Rows and roughly how far along a hidden order each lies, from 0 to 15
In the rows, zero is written as 128.
[156 180 138  77 140 118 132 145  88 109  87  57 102 157  92  77 160 123
 100 104 160  86  66 164]
15
[123 235 111 142  80 122  79 125  85  92 128 117  78 155 147 103  44 128
 127  39 151 165 145  91]
9
[136 116 106 134 120 168 160 132  72 146 109 113 110 132 135 134  64 139
 150  69 124 116 132  87]
6
[164 116 115 137 139 165 157 125  84 170 158 171 100 129 146 133 145 123
 115 102 126 133 119 103]
0
[168 156 128 141 119 159 169 129  84 134 151 131  86 123 126 118  98 125
 104  83 134 137 125 118]
1
[106  71 129 135 186 154 140 110 127 171 168 132 156 140 142 160 206 117
 151 180 135 111 114 102]
4
[170 128  94 136 152 156 143 135  83 136 176 173  99 130 132 117 124 133
 124  97 140  98 109 107]
0
[159 124 129 165 159 150  75 129  64 152  96 167 126  96 148 102 119 124
 146 111 161 136 107 109]
8
